Below is a small trained network, with its code and all its weights. Each question gives an input and a target symbol and asks what happens when units are switched off, that is, made to give their printed mean instead of their output.

import numpy as np


def w(rows, s, z=0):
    codes = np.array(rows[::2]) - 128.0
    scale = np.full(codes.shape[1], s)
    scale[-1] = z or s
    return codes * scale


def norm(h):
    return h / np.sqrt((h * h).mean(-1, keepdims=True) + 1e-5)


def f(y):
    return y / 2 * (1 + np.tanh(0.7978845608 * (y + 0.044715 * y**3)))


def softmax(a):
    e = np.exp(a - a.max(-1, keepdims=True))
    return e / e.sum(-1, keepdims=True)


def log_softmax(a):
    a = a - a.max(-1, keepdims=True)
    return a - np.log(np.exp(a).sum(-1, keepdims=True))


def net(x, mask):
    ids = ['Θαλπστφ'.index(c) for c in x.split()]
    T = len(ids)
    res = E[ids] + P[:T]
    r = norm(res)
    for j in range(2):
        rows = slice(3 * j, 3 * j + 3)
        q, k, v = (r @ M[0][rows].T for M in (Q, K, V))
        z = softmax(np.where(np.tri(T) > 0, q @ k.T / 3**0.5, -1e9)) @ v
        o = O[0][rows]
        res = res + np.where(mask[j], z, o[:, -1]) @ o[:, :-1]
    y = f(norm(res) @ A[0][:, :-1].T + A[0][:, -1])
    res = res + np.where(mask[2:14], y, B[0][:, -1]) @ B[0][:, :-1]
    return log_softmax(norm(res)[-1] @ U[:, :-1].T + U[:, -1])


Q, K, V, O, A, B = {}, {}, {}, {}, {}, {}
E = w([
[140,113,209,141],'Θ',
[7,204,90,92],'α',
[71,206,90,204],'λ',
[132,109,213,107],'π',
[107,57,202,125],'σ',
[169,224,92,84],'τ',
[78,62,75,31],'φ',
],0.016)
P = w([
[2,221,175,198],'0',
[31,208,179,183],'1',
[52,191,179,169],'2',
[76,176,180,159],'3',
[94,164,182,152],'4',
[114,153,183,150],'5',
[135,144,181,146],'6',
[155,137,180,148],'7',
[176,131,179,139],'8',
[199,122,177,144],'9',
[221,115,176,132],'10',
[249,107,173,134],'11',
],0.0086)
Q[0] = w([
[153,138,250,66],'head 1',
[174,206,75,100],'head 1',
[115,192,52,95],'head 1',
[151,144,5,142],'head 2',
[100,181,79,140],'head 2',
[67,108,54,124],'head 2',
],0.015)
K[0] = w([
[206,2,146,88],'head 1',
[98,176,177,124],'head 1',
[52,160,147,136],'head 1',
[20,173,146,153],'head 2',
[75,162,133,134],'head 2',
[26,110,111,141],'head 2',
],0.017)
V[0] = w([
[62,93,78,107],'head 1',
[132,114,106,4],'head 1',
[95,91,139,137],'head 1',
[165,107,144,88],'head 2',
[153,176,122,161],'head 2',
[178,247,118,48],'head 2',
],0.012)
O[0] = w([
[76,82,81,36,101],'head 1',
[2,173,120,97,31],'head 1',
[106,50,111,116,255],'head 1',
[62,136,135,135,109],'head 2',
[120,92,134,120,97],'head 2',
[78,48,80,198,89],'head 2',
],0.0099,0.0036)
A[0] = w([
[124,254,68,110,242],'neuron 1',
[182,148,123,57,2],'neuron 2',
[147,235,113,110,14],'neuron 3',
[171,91,138,89,48],'neuron 4',
[176,196,114,86,173],'neuron 5',
[81,74,149,94,77],'neuron 6',
[135,138,173,93,52],'neuron 7',
[121,240,160,141,49],'neuron 8',
[89,116,166,74,120],'neuron 9',
[99,83,84,69,87],'neuron 10',
[125,101,142,56,23],'neuron 11',
[199,125,140,186,57],'neuron 12',
],0.021,0.0074)
B[0] = w([
[224,97,217,163,255],'neuron 1',
[88,190,203,165,139],'neuron 2',
[117,179,208,188,139],'neuron 3',
[129,130,183,84,153],'neuron 4',
[136,80,92,165,192],'neuron 5',
[98,184,92,146,192],'neuron 6',
[145,108,105,61,191],'neuron 7',
[118,205,125,175,162],'neuron 8',
[132,102,80,131,240],'neuron 9',
[58,141,5,68,189],'neuron 10',
[28,125,81,181,158],'neuron 11',
[82,134,76,87,241],'neuron 12',
],0.015,0.0073)
U = w([
[144,60,173,27,166],'Θ',
[190,103,18,90,32],'α',
[51,30,172,166,119],'λ',
[254,48,49,133,2],'π',
[97,214,165,97,187],'σ',
[44,113,60,93,216],'τ',
[189,135,178,173,209],'φ',
],0.017,0.0053)

Each question gives the input, a string of symbols that net reads in full, and the target symbol t.
The units are the heads (3 rows each of Q, K, V and O) and the neurons (one row each of A and B). Each row of codes is followed by its name. A weight is (code - 128) times the scale printed after its matrix; where a second scale follows, it is the last column's (O, A, B and U).
mask holds one flag per unit, heads first, then neurons. A switched-off unit (its flag False) gives its mean, the last column of its rows in O or B, instead of its output. The means were averaged over made-up inputs and are rounded, as every weight is.
A unit's drop is (log p(t) with every unit on - log p(t) with that unit switched off) / (log p(t) with every unit on - log p(t) with every unit switched off).
The circuit of an input: a set's keep is (log p(t) with only the set's units on - log p(t) with every unit switched off) / (log p(t) with every unit on - log p(t) with every unit switched off). Starting from the 12 units with the biggest drops (on a tie, the unit counted first), units are removed one at a time, each time the one whose removal leaves the highest keep (on an exact tie, the one counted first), for as long as the keep stays at least 0.8.
circuit, biggest first: the units of the circuit, biggest drop first
unit that matters most: the unit with the biggest drop
top k neurons: the k neurons with the biggest drops, biggest first
which heads matter: for each layer, one digit per head in row order, 1 if its drop is at least 0.15 and else 0, layers parted by /
drop of u: that unit's drop, to one decimal
input α τ σ Θ φ α π π π φ Θ, target τ: which heads matter => 10
input σ α τ σ π τ, target π: which heads matter => 11
input σ σ σ π φ σ π, target τ: which heads matter => 10
input τ π φ σ λ α σ σ π λ, target π: unit that matters most => head 2
input π φ α σ σ τ τ λ π σ π π, target Θ: top 3 neurons => [neuron 6; neuron 12; neuron 10]
input σ τ τ π π σ π τ τ Θ π Θ, target σ: circuit, biggest first => [neuron 9; head 1; neuron 1; neuron 12]
input α τ σ α σ τ, target π: which heads matter => 01
input τ λ τ τ σ σ π σ λ α τ, target τ: top 2 neurons => [neuron 1; neuron 12]
input τ π σ α σ σ τ σ σ, target λ: top 2 neurons => [neuron 1; neuron 10]
input π λ Θ π, target σ: top 2 neurons => [neuron 8; neuron 1]
input σ σ σ π Θ π π, target σ: top 2 neurons => [neuron 1; neuron 8]
input π α λ σ σ τ π α, target π: top 3 neurons => [neuron 1; neuron 10; neuron 12]
input Θ σ λ π Θ, target σ: top 4 neurons => [neuron 9; neuron 1; neuron 12; neuron 8]
input τ σ τ π λ, target φ: circuit, biggest first => [neuron 1]
input τ σ τ π, target λ: top 2 neurons => [neuron 1; neuron 10]
input τ σ Θ α σ φ σ σ σ σ, target Θ: top 2 neurons => [neuron 1; neuron 7]
input σ π π π α α τ λ Θ, target λ: drop of neuron 8 => 0.2
input σ σ σ σ φ τ φ σ, target τ: drop of head 1 => 0.9
input σ σ π Θ α Θ α, target π: drop of neuron 4 => 0.0
input σ σ Θ σ λ σ α π Θ σ α π, target Θ: drop of neuron 10 => 0.5
input α λ σ α σ Θ σ λ α τ π, target λ: circuit, biggest first => [head 2]
input σ π λ φ σ σ φ τ π λ, target π: top 2 neurons => [neuron 12; neuron 10]
